Each row comes from the steps of one walk. Every step used is in the known rows, and no mark comes twice. Write the walk behind each row, first mark first.
Each row is shifted at random along 3 fixed directions that mean nothing.
Known rows:
sedeg, feso, zipigab, kito, biri, bunene, gugu, zisu, nomug, fipe, zukon: [104,-234,-33,283,18,-3,-155,-85,-82,117,-216,-307,-208,-263,-59,-363,-21,-307,-12,24,-344,-175,248,-454,-19,222,-120,262,-368,-279,33,-9,309,173,172,56,10,37,-87,79,105,94,-43,-283,169,-60,97,282,65,-243,-82,-130,-132,194,-87,-81,187]
bunene, biri, zipigab, sedeg, fara, nomug, fipe: [0,24,79,173,53,11,-19,116,49,142,-140,-226,-175,-153,-159,-198,43,-268,0,27,-265,-44,265,-291,144,123,-31,285,-538,-76,104,84,183,284,75,109,-14,-110,-41,33,-23,179,-9,-304,120,-119,113,198,-42,-1,86,-6,-2,24,73,-214,14]
gugu, zisu, nomug, fipe, zukon: [13,-154,335,323,-14,238,-13,225,-36,165,-425,43,-194,-237,-291,-113,162,-364,51,42,113,-552,159,-188,-100,6,-250,388,-630,-20,-236,-75,38,518,-237,191,179,-244,18,16,214,57,-211,-55,356,-207,97,207,104,-4,76,-42,-147,-157,220,-241,344]
gugu, tetinu, kito, feso, sedeg, fipe: [-23,-196,-540,-137,159,-404,120,-177,346,199,389,-494,-108,-351,253,-165,-180,314,11,106,-714,341,247,-110,199,233,65,37,35,7,449,333,312,-211,506,16,-254,281,-39,182,-392,251,445,-377,-279,550,250,78,-137,-312,-1,-146,349,166,-125,-77,-446]
gugu, tetinu, bunene, biri, zipigab, feso: [101,13,-156,177,89,-332,-77,157,2,165,-50,-340,-110,-364,-95,-316,55,-146,14,38,-221,95,140,-163,77,314,-46,92,-267,-45,131,-19,62,110,201,81,-58,36,7,44,-9,60,65,-214,13,117,153,127,160,-167,11,-128,22,34,-66,-176,-83]
zipigab, sedeg, fara, bunene, gugu, zisu, kito: [-22,-72,1,-58,143,-121,237,-86,288,155,101,-257,-190,-259,401,-326,1,-108,75,206,-357,178,248,-282,-184,317,2,8,-116,-16,220,157,122,-4,47,-85,-174,-37,-204,-138,-271,118,141,-294,116,152,81,332,-7,-259,-155,9,185,-22,-164,17,-184]
zipigab, sedeg, fipe, nomug: [-176,69,317,1,141,287,280,374,131,190,-2,-37,-156,-469,42,-168,192,-232,239,330,-45,8,280,-227,-81,144,5,38,-565,360,177,-103,26,569,-351,-2,-135,-307,15,3,-198,292,-50,-248,171,-17,176,239,12,28,94,-63,-65,-325,285,-404,-201]
biri, bunene, gugu, fara: [92,-58,5,262,44,-108,-149,-114,58,113,-210,-301,-75,-111,64,-203,-98,-134,-120,-138,-235,-108,157,-125,-125,441,-93,342,-279,-282,-70,48,24,-165,204,129,86,38,-154,-80,186,-135,19,-54,224,38,-12,215,-38,-185,-148,-70,102,160,-262,118,174]
biri, zipigab, zisu, kito, feso, sedeg, zukon, nomug: [34,-13,-24,1,180,-93,132,-76,290,221,128,-267,-189,-300,564,-345,3,-120,128,314,-526,261,131,-282,-141,316,13,72,-131,-11,250,77,124,225,-23,-119,-255,29,-192,-102,-174,42,166,-424,122,218,10,351,-184,-331,-206,-77,-61,-62,-134,-107,-328]
kito, feso, sedeg, zukon, fipe, nomug, gugu, fara, bunene: [191,-249,286,293,50,140,-243,-133,-55,180,-340,-213,-158,-118,241,-116,8,-479,-40,-19,-488,-287,120,-169,-315,364,-130,539,-353,-373,-167,-18,-57,161,-270,55,14,-49,-270,-104,350,-131,-160,-145,418,-40,-194,405,-202,-222,-187,-106,-39,81,-211,-85,72]
zisu, nomug, gugu, tetinu: [-89,-204,-103,197,47,112,191,73,46,210,-77,-231,-163,-326,-90,-58,36,0,-12,50,-108,-87,251,-56,8,126,-103,203,-353,192,2,158,137,217,224,162,-44,-54,55,100,-102,63,99,-72,79,172,208,112,72,-177,71,-73,124,-106,87,-106,40]
tetinu, kito, biri, zipigab, zisu: [-96,187,56,-54,142,-337,300,327,210,149,150,-143,-208,-482,-95,-382,98,-66,222,207,-14,166,332,-364,235,-114,23,-150,-404,173,381,-21,209,154,147,13,-27,-88,77,27,-419,211,171,-309,-143,81,325,100,26,-61,67,-85,-70,-232,182,-120,-152]
biri, bunene, gugu, zisu: [-9,79,68,55,165,-105,195,71,0,176,-100,-127,-120,-346,262,-265,125,-142,45,201,6,25,159,-180,-334,201,-73,90,-263,66,2,26,6,364,-87,-33,-54,-157,-99,-231,-31,-134,11,-72,279,46,29,279,-49,-103,-180,-61,15,-276,-240,-51,40]
zukon, fipe, nomug, gugu, bunene, biri, zipigab, kito: [65,-20,-109,126,42,-140,42,77,126,114,-26,-364,-156,-292,-82,-406,-33,-144,9,-4,-228,106,340,-435,144,290,-27,97,-293,-156,236,10,209,-97,316,59,-31,76,-60,102,-135,172,29,-358,-19,22,213,191,175,-269,-68,-112,-58,123,-61,66,55]
gugu, fara, fipe, zukon: [18,-112,-76,137,27,-287,23,55,251,179,19,-312,-187,-99,-302,-149,-92,77,-12,-130,-301,-116,211,-101,324,98,-96,178,-396,-158,208,168,208,-265,427,210,125,99,33,195,-189,210,185,-202,-159,113,281,-5,-23,-151,65,-66,146,61,156,5,96]
bunene, gugu, zisu, nomug, fipe: [-43,-9,90,93,150,83,266,106,-7,206,-171,-64,-172,-400,341,-155,243,-358,45,280,-58,-155,221,-303,-301,112,-42,273,-363,153,-81,100,31,600,-269,-17,-197,-262,-63,-203,-31,-68,11,-224,356,30,51,340,-51,-158,-74,22,30,-242,-158,-195,-8]
feso, bunene, biri, zipigab, fara, gugu, zisu, sedeg, zukon, nomug: [154,-194,-543,132,18,-450,-209,-561,388,133,170,-678,-83,31,291,-341,-433,166,-186,-220,-840,289,222,-250,-20,484,-43,175,103,-616,356,327,425,-719,791,52,-37,505,-254,141,-118,28,359,-369,-90,354,105,206,-101,-521,-405,-193,132,517,-381,378,-17]
kito, feso, bunene, biri, zipigab, zisu, nomug: [-91,22,-92,128,83,-42,-40,77,90,186,-21,-254,-157,-478,80,-368,-34,-204,52,155,-250,102,248,-185,-114,256,-83,20,-275,144,175,38,188,288,121,32,-63,-16,-22,63,-79,121,55,-271,86,95,168,211,180,-159,-41,-120,-56,-129,7,-194,-58]
fara, fipe, zukon, nomug: [90,46,-24,-32,195,-212,226,-3,268,252,147,-298,-137,-305,497,-238,94,-159,78,215,-376,180,147,-310,-100,189,81,131,-151,-46,265,118,82,37,46,-70,-276,21,-120,-131,-227,-50,225,-447,45,277,75,277,-252,-325,-243,-44,55,-134,-185,-47,-321]
fipe, zukon, nomug, sedeg, feso, bunene, biri, zipigab: [-26,-1,-166,-44,190,-167,211,-8,-29,273,121,-367,-220,-491,243,-296,60,-4,104,329,-362,311,158,-300,-151,272,-7,7,-388,150,346,67,182,431,47,-102,-283,-67,-51,-9,-247,141,79,-304,28,197,104,312,-166,-179,-134,-145,-12,-263,-99,-236,-314]
fipe, nomug, gugu, bunene, biri, zipigab: [107,22,-76,56,133,-169,69,-35,45,160,-23,-318,-157,-382,295,-323,68,-223,-14,154,-180,191,231,-428,-198,345,35,143,-325,-210,176,8,120,176,75,-73,-248,-14,-111,-162,0,-156,71,-313,183,109,38,373,-134,-281,-253,-132,-16,-42,-321,-6,-92]
fipe, zukon, nomug, gugu, bunene, biri, zipigab, feso, kito: [243,-83,268,239,139,39,-97,0,-28,153,-283,-197,-208,-284,525,-410,175,-543,27,172,-256,20,96,-567,-418,476,-68,337,-243,-369,-146,-181,-121,309,-355,-131,-209,-108,-295,-351,333,-239,-247,-253,467,-54,-243,541,-119,-359,-325,-27,-187,4,-332,-47,-22]
fara, gugu, bunene, biri, zipigab: [110,96,-67,-14,188,-355,172,8,134,145,103,-326,-202,-383,336,-335,82,-189,27,204,-214,297,218,-366,-82,332,124,10,-245,-103,264,75,62,25,72,-128,-279,-17,-107,-204,-144,-147,140,-343,87,164,79,325,-143,-224,-244,-62,124,-157,-297,4,-217]
kito, biri, bunene, gugu, zisu, sedeg, zipigab: [-16,-107,-100,119,19,-55,18,-63,77,105,-46,-317,-185,-275,-223,-237,-134,-4,18,50,-189,-19,289,-229,74,199,-58,46,-407,-26,217,98,296,131,288,87,56,15,-6,148,-136,161,79,-201,61,43,195,151,127,-57,-14,-162,75,70,-29,-11,61]
zisu, sedeg, feso, bunene, gugu, tetinu, kito, biri, zipigab, fara: [-41,-197,-205,148,18,-219,-11,28,145,108,87,-482,-213,-344,-229,-289,-185,-27,34,-24,-538,133,328,-241,307,381,-66,20,-334,12,351,103,333,-233,462,136,23,150,9,290,-238,397,131,-209,-205,160,275,71,140,-159,129,-142,101,249,92,-92,-94]
fipe, zukon, nomug, sedeg, fara, gugu, tetinu, bunene, biri: [-32,-204,-201,149,10,-132,104,0,-12,231,-26,-448,-175,-271,-352,-153,-114,16,-30,-96,-382,-51,300,-232,134,74,-172,143,-396,32,230,177,344,-37,460,181,114,68,23,284,-239,306,26,-97,-150,141,248,35,20,-121,30,-140,29,-6,103,9,78]
fipe, zukon, nomug, gugu, bunene, biri, zipigab, fara: [156,41,-151,67,156,-306,89,-113,84,186,46,-478,-170,-306,470,-383,3,-224,10,109,-476,273,245,-428,-147,441,47,154,-218,-277,289,40,167,-161,224,-81,-238,87,-170,-133,-139,-106,179,-334,84,193,30,357,-203,-426,-292,-117,-36,174,-355,130,-139]
sedeg, zipigab, zisu, kito, feso, bunene, gugu: [6,-146,-19,169,90,-73,-59,-162,83,127,-51,-274,-214,-227,192,-269,-130,-128,9,42,-302,63,206,-387,-94,311,-37,119,-153,-211,71,71,203,14,177,-10,-34,59,-151,-22,0,30,88,-280,132,74,6,269,181,-210,-199,-85,9,84,-247,89,33]
fipe, zukon, nomug, gugu, fara, bunene: [170,-123,119,182,91,-70,-16,-165,58,206,-148,-311,-137,-112,348,-207,-5,-286,-43,-23,-336,-60,140,-182,-311,272,-61,379,-216,-342,-22,59,-12,-86,43,19,-70,30,-234,-154,101,-219,33,-194,267,125,-71,349,-245,-340,-310,-85,44,46,-282,118,-3]
biri, zipigab, bunene, gugu, zisu, sedeg: [-27,-110,-104,205,-14,-27,-73,-63,240,117,-102,-262,-133,-211,-201,-248,-209,7,-39,-64,-103,-47,233,-50,-6,335,-159,111,-302,-28,140,100,240,-48,303,158,149,93,-73,154,-32,135,52,-153,111,32,175,133,372,-86,-67,-144,45,112,29,46,200]
fipe, nomug, gugu, tetinu: [-116,-194,48,256,-17,193,145,216,-20,191,-190,-169,-162,-230,-460,-33,26,5,-6,-76,65,-231,263,-70,96,-3,-213,226,-542,137,-51,54,155,269,255,267,171,-88,126,204,-22,179,-25,31,50,-3,253,16,104,-54,159,-127,-23,-139,219,-125,237]
gugu, bunene, biri, zipigab, feso, sedeg, zukon, nomug: [-54,7,-19,164,75,74,-8,131,34,221,-52,-318,-167,-304,-129,-310,-54,-58,74,121,-338,132,154,-131,-26,360,-136,39,-370,143,148,-2,74,356,64,63,19,-46,-37,167,-78,245,-92,-189,72,29,151,140,76,-122,-32,-148,-111,-125,133,-193,-49]
kito, feso, bunene, gugu, tetinu, zipigab, fara, fipe, zukon: [298,-179,155,278,83,-299,-194,-37,77,133,-210,-302,-225,-133,261,-201,28,-515,-17,-27,-502,-147,107,-368,-29,418,-39,387,-261,-485,-3,-33,76,-206,-41,19,-64,87,-195,-106,251,-103,22,-301,177,12,-103,328,-67,-234,-196,-60,-37,214,-270,-45,26]
zukon, nomug, gugu, fara, bunene, biri, zipigab: [-42,88,56,120,87,-98,179,176,-27,192,-79,-298,-240,-280,-140,-287,76,-202,31,99,-108,67,272,-270,39,157,-72,106,-516,131,147,90,91,250,151,59,-20,-142,-2,26,-162,107,-34,-218,50,-36,176,178,-42,-80,-23,-63,-7,-239,9,-79,31]
biri, bunene, gugu, tetinu: [23,-93,-323,98,99,-236,88,-63,84,174,65,-417,-70,-288,15,-206,-97,134,-59,-16,-246,137,192,-16,17,318,-50,83,-134,29,175,164,192,-147,495,95,-33,139,-9,72,-131,26,231,-116,-60,258,201,83,45,-197,-68,-152,181,44,-184,28,-28]
kito, feso, bunene, biri: [-32,-50,-93,135,110,-37,-103,4,-17,195,-61,-293,-140,-477,1,-183,-64,-81,-27,27,-251,51,203,-215,-100,253,-61,129,-262,52,103,64,101,199,113,60,-39,-23,-27,47,9,15,36,-143,70,145,64,163,63,-123,-57,-124,82,-63,-115,-129,-90]
zisu, sedeg, feso, zipigab, kito, biri, bunene, gugu, fara, nomug: [12,-182,109,338,-44,178,-223,-38,106,87,-184,-383,-192,-72,-178,-329,-183,-328,-94,-107,-491,-5,272,-248,46,417,-98,238,-367,-154,33,54,187,26,227,152,83,63,-149,152,131,187,-125,-254,141,-89,73,202,76,-163,11,-60,28,200,6,-76,86]
sedeg, fipe, nomug, gugu, fara: [-157,-102,-82,82,72,-21,240,78,50,198,27,-279,-189,-228,-125,-92,11,80,26,24,-217,-45,349,-203,104,26,-63,187,-490,35,149,171,211,137,279,145,-17,-65,50,135,-268,216,146,-130,-34,137,268,87,-147,-191,66,-80,99,-66,87,-32,55]
kito, zipigab, zisu, sedeg: [-235,-68,240,296,-98,253,-3,351,176,128,-219,-25,-241,-238,-849,-113,-139,9,141,-79,186,-357,316,37,346,-22,-260,46,-700,337,81,-18,209,215,173,347,439,-129,169,425,-143,474,-92,-20,-15,-183,375,-99,540,198,329,-110,-77,-139,643,-179,325]
sedeg, feso, zipigab, kito, biri, bunene, gugu, fara, fipe, zukon: [252,-97,203,214,113,-219,-144,-19,-6,92,-168,-314,-248,-176,235,-376,88,-466,28,88,-497,-40,175,-545,12,395,41,276,-370,-437,79,-80,85,-43,-67,-61,-131,-27,-203,-167,137,-42,-38,-346,196,-73,-72,385,-232,-252,-152,-17,-28,175,-220,-84,-42]
tetinu, zipigab, feso, kito, biri: [-124,22,282,67,135,-26,273,449,83,178,12,-75,-304,-546,-170,-240,181,-204,235,222,20,36,312,-408,155,-40,2,-47,-508,295,167,-102,18,372,-204,22,-64,-233,79,57,-239,256,-70,-223,-42,17,226,137,52,-36,148,-44,-37,-338,289,-272,-201]
fara, nomug, sedeg, zukon, fipe: [-44,-13,336,128,132,163,241,264,-31,249,-149,-21,-223,-282,-38,-51,212,-226,175,252,-112,-172,151,-164,-30,-22,-46,214,-569,240,9,-3,-27,606,-361,51,-31,-298,-39,-26,-117,148,-104,-197,215,-86,70,224,-77,37,59,-11,-58,-394,240,-298,-67]
fara, bunene, gugu, tetinu, zipigab, feso, sedeg, zukon, nomug: [-108,-105,38,206,46,44,139,172,57,246,-26,-301,-224,-184,-300,-182,-76,-52,89,52,-304,62,159,-76,101,241,-172,33,-358,231,126,76,145,232,160,126,108,-8,-1,297,-160,377,-60,-197,-59,30,230,47,218,-39,-2,-148,-95,-228,230,-161,23]
kito, feso, zipigab, sedeg, fipe, nomug, gugu: [-102,-122,27,97,127,158,94,3,69,193,20,-235,-231,-380,186,-124,13,-135,89,179,-295,104,315,-356,-46,186,9,184,-428,29,190,63,231,326,-2,-5,-185,-61,-62,45,-112,98,103,-323,124,119,78,288,5,-164,-67,-143,-48,-63,0,-166,-111]
sedeg, fara, nomug, gugu: [-94,-32,-73,-21,212,-103,361,-109,93,247,193,-278,-200,-262,460,-96,60,16,23,187,-335,304,268,-318,-134,42,128,128,-231,-29,219,244,194,185,157,-60,-295,-41,-112,-175,-320,-98,270,-272,56,287,60,286,-345,-266,-214,-4,152,-206,-224,39,-250]
fara, gugu, tetinu, biri: [90,-78,-41,116,92,-328,145,74,161,146,12,-273,-125,-338,-8,-133,81,-128,-9,-27,-220,5,261,-299,83,133,12,156,-251,-81,131,117,90,-134,171,77,-68,22,-9,-35,-97,-56,130,-167,-11,230,164,144,-81,-189,-45,-65,174,-76,-84,-18,-109]
zipigab, feso, kito, biri, bunene, gugu, fara, fipe: [39,-125,-104,194,49,-171,-149,32,103,124,-50,-405,-159,-240,-96,-322,-94,-195,-63,-124,-472,-2,301,-236,182,272,-70,196,-222,-134,127,130,167,-173,340,134,65,90,-77,100,-57,182,33,-191,-51,71,148,88,49,-206,71,-44,140,189,-50,-17,46]
sedeg, zipigab, kito, feso, bunene: [-194,-84,-191,-9,116,-127,186,91,141,198,281,-362,-232,-377,-173,-246,-192,300,143,100,-261,319,296,-70,212,69,22,-171,-216,215,386,119,242,-25,459,59,-26,105,71,303,-436,356,248,-256,-270,261,359,-17,154,-110,41,-164,125,-116,181,-76,-226]
gugu, tetinu, bunene, biri, zipigab, zisu, kito: [69,-45,79,162,10,-239,0,243,143,87,-165,-144,-186,-276,-263,-394,71,-201,94,51,6,-160,231,-314,108,180,-161,60,-376,-47,44,-61,97,49,97,106,103,-62,-6,35,-18,213,-64,-190,57,-83,195,159,258,-91,87,-45,-28,-18,133,-108,128]
biri, bunene, gugu, zisu, kito, zipigab, fara, fipe, zukon, nomug: [108,-66,235,226,27,-4,19,123,164,136,-179,-266,-249,-133,63,-392,27,-487,78,71,-307,-161,243,-386,18,239,-133,187,-368,-114,73,-1,160,5,68,59,80,-25,-125,14,-33,149,-75,-320,143,-120,89,241,57,-202,-94,-30,-161,37,-12,4,153]
biri, bunene, gugu, zisu, nomug, zukon, fipe: [103,-87,1,203,95,-41,18,-45,-51,209,-241,-176,-134,-345,238,-237,110,-282,16,127,-197,-234,155,-199,-251,250,-137,303,-269,-28,-76,60,53,279,-77,32,-26,-86,-134,-101,80,-98,-42,-178,309,26,13,308,107,-206,-167,-66,-51,-112,-157,-49,156]
biri, bunene, gugu, tetinu, zipigab, zisu: [103,60,-117,70,120,-472,109,40,110,151,-5,-253,-113,-230,156,-330,30,-75,65,77,-132,90,177,-198,-62,220,-36,64,-167,-160,145,10,123,-87,207,7,-39,74,-78,-74,-90,-4,179,-235,40,133,140,203,71,-196,-162,-112,5,-46,-203,38,-9]
nomug, gugu, zisu, kito, zipigab, fara, fipe, zukon: [48,-140,169,105,89,-183,228,138,192,159,-27,-183,-363,-216,40,-233,106,-266,140,134,-244,-115,307,-427,197,11,-38,132,-463,-113,198,88,234,-9,74,35,-34,-70,-36,-9,-261,153,119,-290,10,-7,170,217,-18,-199,9,4,-9,-22,105,-12,66]

Write each row's walk:
[123,-168,187,57,127,-220,158,44,220,131,37,-242,-234,-199,293,-217,17,-208,146,129,-315,76,256,-290,-91,209,47,157,-230,-199,134,4,23,-260,-76,-62,-143,18,-182,-97,-75,32,63,-230,87,146,32,312,-192,-182,-165,-40,122,-15,-56,-6,-233] | feso, kito, zipigab, sedeg, fara, gugu, tetinu, bunene
[165,-74,276,310,47,-34,-165,228,-65,115,-332,-227,-238,-228,37,-289,145,-662,19,37,-369,-189,218,-433,27,282,-125,382,-426,-155,-108,-54,-16,219,-151,80,13,-120,-127,-87,224,59,-219,-225,249,-165,-69,273,-12,-95,37,27,-125,45,-55,-212,73] | zukon, nomug, gugu, tetinu, kito, feso, bunene, biri, zipigab, fara, fipe
[-8,-140,129,246,2,-11,3,51,55,194,-199,-249,-272,63,-182,-275,-59,-193,47,-33,-375,-174,226,-337,138,27,-200,276,-454,-175,37,75,229,143,199,154,172,-19,-93,155,-82,340,-54,-236,61,-147,117,137,0,-173,50,-9,-138,53,115,-4,196] | bunene, gugu, fara, fipe, zukon, nomug, sedeg, feso, kito, zipigab, zisu
[98,-212,-92,313,-40,-214,-274,-59,41,89,-181,-377,-187,-115,-410,-167,-186,-115,-125,-211,-380,-121,218,-220,227,315,-161,281,-412,-290,62,113,247,-170,376,203,192,140,-42,189,172,116,-51,-99,-2,-7,81,95,66,-20,21,-133,46,168,-46,-19,185] | kito, feso, sedeg, fara, gugu, tetinu, bunene, biri, zipigab
[-93,-173,-100,42,132,-62,296,57,91,292,152,-405,-334,-326,82,-263,-35,-82,154,222,-550,158,324,-197,150,126,-15,27,-328,299,347,216,255,145,199,8,-153,-5,-56,245,-469,431,120,-405,-150,155,268,145,102,-236,31,-40,82,-136,170,-118,-198] | zisu, sedeg, feso, kito, zipigab, bunene, gugu, fara, nomug, zukon, fipe
[-110,-70,252,163,50,167,146,102,-24,164,-109,-215,-230,-167,-140,-146,-49,-245,72,46,-128,9,264,-276,-94,245,-51,133,-540,21,129,-22,171,174,34,74,57,-129,-76,73,-98,237,-47,-179,145,-121,98,241,112,23,-53,-120,-72,-122,45,-57,69] | fipe, nomug, sedeg, zipigab, fara, bunene, gugu
[130,-175,-143,168,94,-87,-30,-209,89,195,-103,-302,-103,-308,355,-262,-34,-263,-44,39,-317,-83,202,-293,-264,255,-51,306,-144,-274,80,82,251,13,139,1,-127,91,-168,-68,27,-111,148,-310,227,151,38,336,60,-351,-284,-124,-24,190,-281,68,75] | zipigab, bunene, gugu, zisu, nomug, fipe, zukon
[2,38,66,-65,200,-78,197,122,108,208,119,-357,-204,-491,488,-359,153,-437,126,363,-573,299,291,-368,-142,359,105,63,-374,97,356,34,113,356,-182,-145,-385,-129,-118,-108,-212,154,74,-435,104,124,82,382,-278,-228,-69,-63,32,-135,-161,-339,-417] | kito, biri, zipigab, sedeg, feso, bunene, gugu, fara, fipe, nomug
[-47,-181,368,152,71,123,250,272,78,186,-219,37,-340,-348,12,-208,252,-359,206,291,-103,-256,228,-440,-92,131,-188,166,-550,106,-60,-62,20,616,-483,10,-20,-284,-76,-34,-37,261,-247,-203,276,-126,64,340,171,-112,36,-13,-173,-342,199,-254,103] | tetinu, zipigab, feso, sedeg, zukon, fipe, nomug, gugu, zisu, kito
[58,-84,27,206,25,35,-66,-11,15,176,-135,-425,-217,-187,-168,-268,-82,-306,9,-39,-443,-55,325,-337,132,202,-76,238,-456,-110,202,88,255,20,234,89,35,-8,-81,191,-113,210,-8,-316,37,-44,140,183,47,-166,-39,-112,-42,172,47,-7,79] | kito, zipigab, sedeg, fipe, zukon, nomug, gugu, fara, bunene, biri
[-110,-20,463,219,13,192,199,495,7,114,-269,13,-326,-484,-493,-283,164,-438,201,144,255,-303,380,-439,145,-89,-145,-7,-671,329,10,-143,89,485,-244,113,173,-340,87,120,-126,290,-265,-147,118,-271,242,121,340,95,181,-27,-162,-289,363,-192,193] | tetinu, zipigab, bunene, gugu, zisu, kito, biri
[3,-226,29,336,-93,55,-91,-112,125,121,-225,-309,-203,91,-357,-140,-219,-2,-30,-207,-277,-245,250,-215,120,215,-218,302,-479,-321,36,77,282,-154,391,259,281,95,-59,244,0,231,17,-106,110,-60,141,105,163,-172,-17,-124,-78,301,104,166,348] | fipe, zukon, nomug, gugu, zisu, sedeg, zipigab, fara
[-138,-44,171,21,102,62,332,161,163,122,15,-128,-284,-297,-12,-276,-2,-22,179,259,-50,113,284,-307,-69,232,-28,-85,-384,189,176,6,113,259,-73,-34,-47,-164,-59,26,-250,297,-24,-210,120,-25,183,238,195,-17,-35,-34,41,-211,132,-104,-51] | feso, bunene, gugu, zisu, sedeg, zipigab, kito
[107,-166,118,206,47,-35,32,-18,165,143,-159,-172,-247,-141,-7,-184,23,-150,111,69,-279,-217,239,-336,177,107,-70,255,-378,-186,66,63,151,40,0,67,38,-38,-114,59,-93,111,50,-302,146,-43,86,229,139,-206,-36,-42,-43,134,82,37,116] | nomug, gugu, zisu, kito, zipigab, sedeg, zukon, fipe
[77,-152,108,109,98,37,102,-110,45,213,-65,-301,-179,-192,279,-173,-20,-180,33,80,-367,-10,190,-148,-273,221,-49,244,-290,-175,78,55,40,54,-7,0,-73,-16,-193,-80,-54,-53,-11,-131,220,145,-1,312,-267,-257,-229,-76,46,-73,-127,47,-84] | fipe, zukon, nomug, sedeg, fara, gugu, bunene
[31,-120,-312,7,84,-192,-43,-223,109,141,41,-412,-157,-338,230,-332,-120,-29,-9,79,-413,143,352,-438,-204,367,-32,100,-201,-266,266,126,306,-42,242,-38,-177,120,-137,37,-118,113,155,-338,83,205,122,332,28,-365,-214,-176,91,182,-227,57,-49] | feso, zipigab, zisu, sedeg, fipe, nomug, gugu, bunene, biri
[137,-216,44,295,-34,45,-336,-52,26,121,-249,-326,-187,-87,-233,-294,-136,-297,-74,-133,-488,-161,202,-265,95,305,-164,378,-436,-377,43,-3,219,68,221,139,104,83,-136,170,221,179,-101,-254,133,-134,49,219,14,-146,-3,-141,-110,282,54,-131,172] | gugu, fara, bunene, biri, zipigab, kito, feso, sedeg, fipe, nomug, zukon
[222,-61,476,248,90,-132,-54,212,86,61,-290,-102,-259,-125,228,-217,153,-661,98,79,-237,-215,184,-471,-63,317,5,357,-388,-314,-123,-123,-112,-80,-353,-3,-41,-136,-192,-227,242,-44,-122,-254,310,-169,-113,364,-97,-79,-102,59,-17,53,-121,-110,-7] | feso, bunene, gugu, tetinu, kito, zipigab, fara, fipe
[235,46,309,260,112,-169,-6,139,-54,178,-294,-185,-197,-269,205,-294,214,-635,59,89,-255,-172,202,-430,-121,232,-27,378,-440,-188,-41,-72,-39,191,-283,-10,-74,-157,-187,-183,150,-138,-151,-327,307,-131,-58,373,-33,-160,-175,-11,-144,-81,-132,-84,62] | tetinu, biri, zipigab, bunene, gugu, fara, nomug, zukon, fipe
[84,94,-305,-87,250,-349,219,12,17,250,199,-460,-147,-613,619,-415,178,-243,82,340,-483,423,253,-372,-178,392,133,0,-124,40,387,71,109,259,55,-173,-456,12,-97,-146,-298,-27,217,-466,41,336,112,365,-63,-453,-201,-133,35,-85,-381,-126,-396] | zukon, fipe, nomug, gugu, bunene, biri, zipigab, feso
[-126,-65,-337,-37,131,-201,88,45,161,217,283,-468,-227,-542,-187,-295,-151,170,126,155,-484,303,322,-180,337,208,-16,-146,-363,232,585,151,456,60,455,21,-93,106,85,346,-461,430,244,-356,-321,240,367,42,192,-75,75,-222,37,-9,219,-215,-178] | kito, feso, bunene, biri, zipigab, sedeg, fipe, zukon
[278,-167,117,189,60,-133,-261,-156,281,43,-115,-258,-143,-141,174,-290,-74,-236,19,-31,-394,-62,186,-510,75,344,31,343,-299,-613,138,-87,186,-272,22,-21,-87,122,-221,-93,207,-68,50,-383,179,7,-70,380,-150,-241,-196,-116,-33,414,-123,16,-43] | feso, kito, biri, zipigab, sedeg, fipe, zukon
[65,-142,22,195,37,-59,-161,65,26,136,-138,-301,-162,-295,-156,-260,-56,-174,41,20,-352,1,180,-296,57,323,-87,156,-331,-91,80,-39,78,113,58,77,-6,-7,-64,121,66,219,-63,-209,80,13,76,182,137,-102,31,-85,37,108,30,-196,-102] | gugu, tetinu, kito, zipigab, sedeg, feso, bunene, biri
